cols: Q A K F M J C X P
Guz: [-35 -22   1 -26  29 -17  13 -11   3]
kekon: [ 25  20  15  31 -23  35 -14  15  30]
Buvi: [  5 -20 -23 -36   9  25  29 -30 -35]
goz: [ 12  17  27  22 -15 -29  26  19  18]
bul: [ -6 -15  -1  -9  12 -14  35 -13   1]
asked: [-14  35] | bul
down: [-26  31 -36  22] | F
asked: [-35 -22   1 -26  29 -17  13] | Guz
common Guz bul:  | [1]
asked: [27 22] | goz
asked: [-1 -9 12] | bul

cols: R G W N D V Z T
Guz: [ 31  25  39 -33 -18  18  26  17]
rebuk: [-32 -28 -33  31  20  -7 -30 -45]
Vuvur: [-31  -1 -42  36 -32  32 -18 -42]
naruv: [ -8 -37  -4   1 -46 -45 -20  12]
down: [ 26 -30] | Z
common naruv rebuk:  | [-45]

cols: L Y E S U B
Buvi: [-29   5   6 -28 -15  20]
Guz: [-14 -10 -10 -26  11 -24]
Tamin: [ 20  -3  -1 -11   5 -22]
mogov: [-38  27  24 -51 -21  29]
Tebim: [ 13 -10 -12  30   4  40]
vit: [  2 -29 -28  11  10  21]
down: [  5 -10] | Y
common Guz Tebim:  | [-10]
asked: [ 13 -10 -12  30   4  40] | Tebim
asked: [ 13 -10 -12] | Tebim

cols: momot Talig devep nel Lonos mabop Tevar Biv dele
rebuk: [-40   5 -36  -6 -33   2   6 -49  23]
bul: [-35   5 -36  -6 -33  -6  -8 -36   6]
Tebim: [-36   5  14 -18  10  -4  -9   6  -1]
Buvi: [ 28   5  14 -18  10  -4  -9  27 -17]
naruv: [-11   8 -13 -15 -14 -11  -4  -5 -10]
goz: [ 19   5  15 -11  12  -8   4  23 -16]
mogov: [-20  -2 -19   3 -16   4  -7 -23  11]
Vuvur: [  6  10   3 -17   1 -14   2  14 -18]
asked: [28  5] | Buvi
down: [-40 -35 -36  28 -11  19 -20] | momot
common goz Buvi:  | [5]

cols: lin lagi Fonut batab
vit: [ -8 -15  21 -19]
Tamin: [ -8 -15  21  40]
Vuvur: [-25  42 -41 -26]
kekon: [-31  -3  28 -41]
rebuk: [-18  21   3  33]
asked: [ -8 -15  21  40] | Tamin
down: [-25 -31 -18] | lin

cols: nid gefeg vofen Rino bude zoso ril nizup molo
mogov: [ 27 -43  -7   7  46  -3  14   9  -2]
bul: [  5  10  15   4   9  -1 -15  34 -22]
rebuk: [ -5 -40  10  -2  28  11  12 -12   4]
common bul mogov:  | [9]
common mogov rebuk:  | [-2]

cols: tisov sakuf gomuz rolun
naruv: [ -2  -7 -10  -1]
bul: [ -4  -4 -11   1]
Tamin: [-24  -1  -2  -7]
mogov: [10 -2  6 -6]
asked: [-1 -2 -7] | Tamin
common naruv mogov:  | [-2]
common Tamin mogov:  | [-2]
down: [-1  1] | rolun
down: [ -2  -4 -24] | tisov
common mogov naruv:  | [-2]

cols: sopil Gikib Lenub Gorag mev rerag
vit: [47 -4 36 -2 32  8]
mogov: [  3  29   8   7 -18 -38]
bul: [ 14   4  22   0  19 -11]
common vit mogov:  | [8]
asked: [14  4] | bul

cols: fupe naduk lof nim kis kif Dened pozes rezif des
Tamin: [ -6  -6 -14   2   7 -12 -17 -15 -31   3]
goz: [ -3 -11  -9  13 -23 -11 -15 -26 -24   6]
Guz: [-13  -6   6  -6 -32  51   0 -29 -23   2]
common goz Tamin:  | [-15]
asked: [ -6  -6 -14   2] | Tamin
asked: [-13  -6   6  -6 -32  51   0 -29 -23   2] | Guz
asked: [ -6  -6 -14   2   7 -12 -17 -15 -31   3] | Tamin

cols: tikag fodeb mit bovi kevun tof dar
rebuk: [ -1  48   1  22  17 -27  19]
naruv: [ -6 -21  -5  24 -33 -39  15]
bul: [-17 -13  31  11  -7 -52  11]
mogov: [  4  24 -39 -33  -5 -21   7]
down: [11  7] | dar
down: [24 11] | bovi
asked: [ 24 -39 -33  -5 -21] | mogov
down: [19 15] | dar

cols: Sezit Mozu suv zuzup Piruk Sikef luk tem midu
Vuvur: [  6  -4 -14   7 -19   6  24  -4   3]
Buvi: [-19 -27 -27   7 -17 -11 -11  16 -11]
Tebim: [ -4   4  -6  12  -7 -17   3   6   5]
goz: [-13 -11   8   6 -30 -50  -1  -8 -18]
kekon: [-13  12  11   1  16  -7   1  -6   5]
vit: [ -1   1 -16  -6 -25  13   4  14   3]
mogov: [-19 -27 -27   7 -17 -11  19 -16 -11]
common goz vit:  | [-1]
down: [-17  -7] | Piruk
down: [ 13 -11] | Sikef
asked: [-13  12  11   1  16  -7] | kekon
common mogov goz:  | [-11]
down: [12  6] | zuzup
common mogov Tebim:  | [-17]

cols: kodul fuzu gimi sunez Zefuz
mogov: [-38  -3  -2  -2 -20]
Tamin: [-19   4 -38   8  13]
naruv: [-14  -2   7  -3 -41]
kekon: [  0   0   2  -3 -14]
Vuvur: [ 13  -4  48 -10 -46]
Guz: [-2  2  0 -2 11]
common Guz mogov:  | [-2]
down: [-19 -14   0  13  -2] | kodul
common Tamin mogov:  | [-38]

cols: pano nat buse zup Rov Dur
vit: [-49 -38  10  20 -58  11]
Tebim: [  0 -61 -35 -26 -16 -13]
Vuvur: [  5 -28 -20 -19  -7 -11]
kekon: [ 38  23 -34 -55  -7 -52]
mogov: [-37 -43 -15  21 -31   2]
Buvi: [ 32 -20 -28 -19   3 -34]
rebuk: [ 11 -11 -31 -31 -17 -33]
bul: [-26 -22 -14  13 -27  -7]
asked: [-28 -20 -19] | Vuvur
asked: [-35 -26 -16 -13] | Tebim
common rebuk vit:  | [11]

cols: risoz far Tuvin Sena favus mezaz Gelob fezov vapa
Vuvur: [27 44  8  0  1  0  9 45 25]
vit: [ 1 17 46 15  0  1 -1  0  1]
bul: [27 44  8  0  1  0  0  1  2]
naruv: [ 9  0  1  0  0  0  2 25 45]
kekon: [18  1 -1  1  0  2  1 14  0]
goz: [ 8 45 26  2  1  0  1  0  0]
Tamin: [47 18  1 -1  1  0  1  1 14]
asked: [0 0 1 2] | bul
down: [ 1  2 45  0  0 14] | vapa
asked: [18  1 -1  1  0  2  1 14  0] | kekon
down: [2 0] | mezaz
asked: [ 0  0  0  2 25] | naruv
asked: [18  1 -1  1  0  1  1 14] | Tamin

cols: supek bib Fani lonuk molif rikob Suku bevi
rebuk: [ -2   3   1   5  -1   7  -1 -28]
Buvi: [ -8 -21  -8  -2  -7 -16   8 -16]
goz: [ -1 -24  -9 -29   0 -34   9 -17]
Tamin: [ -7 -22  -8  -6  -7 -18   7 -14]
Tebim: [ -6 -17  -6  -3  -6 -13   6 -12]
vit: [ -1 -12  -4  -4   1 -18   6 -11]
Vuvur: [  4 -27 -10 -28   3 -46   9 -16]
common Buvi Vuvur:  | [-16]
down: [-11 -16] | bevi
down: [-1  8] | Suku
asked: [-27 -10 -28   3 -46   9 -16] | Vuvur

cols: sige puz mukab fada mip nabo ves butad lal kir
Guz: [ -7 -22 -33 -41   7 -13  12  26  38 -14]
Tebim: [-10 -14 -35 -44   1 -12   5  38 -14  26]
naruv: [-10 -40 -35 -44   1 -14   5  38 -14 -41]
asked: [ 38 -14 -41] | naruv
down: [38 38] | butad
asked: [ -7 -22 -33 -41   7 -13  12  26  38 -14] | Guz
down: [-41 -44] | fada
down: [-14  26] | kir

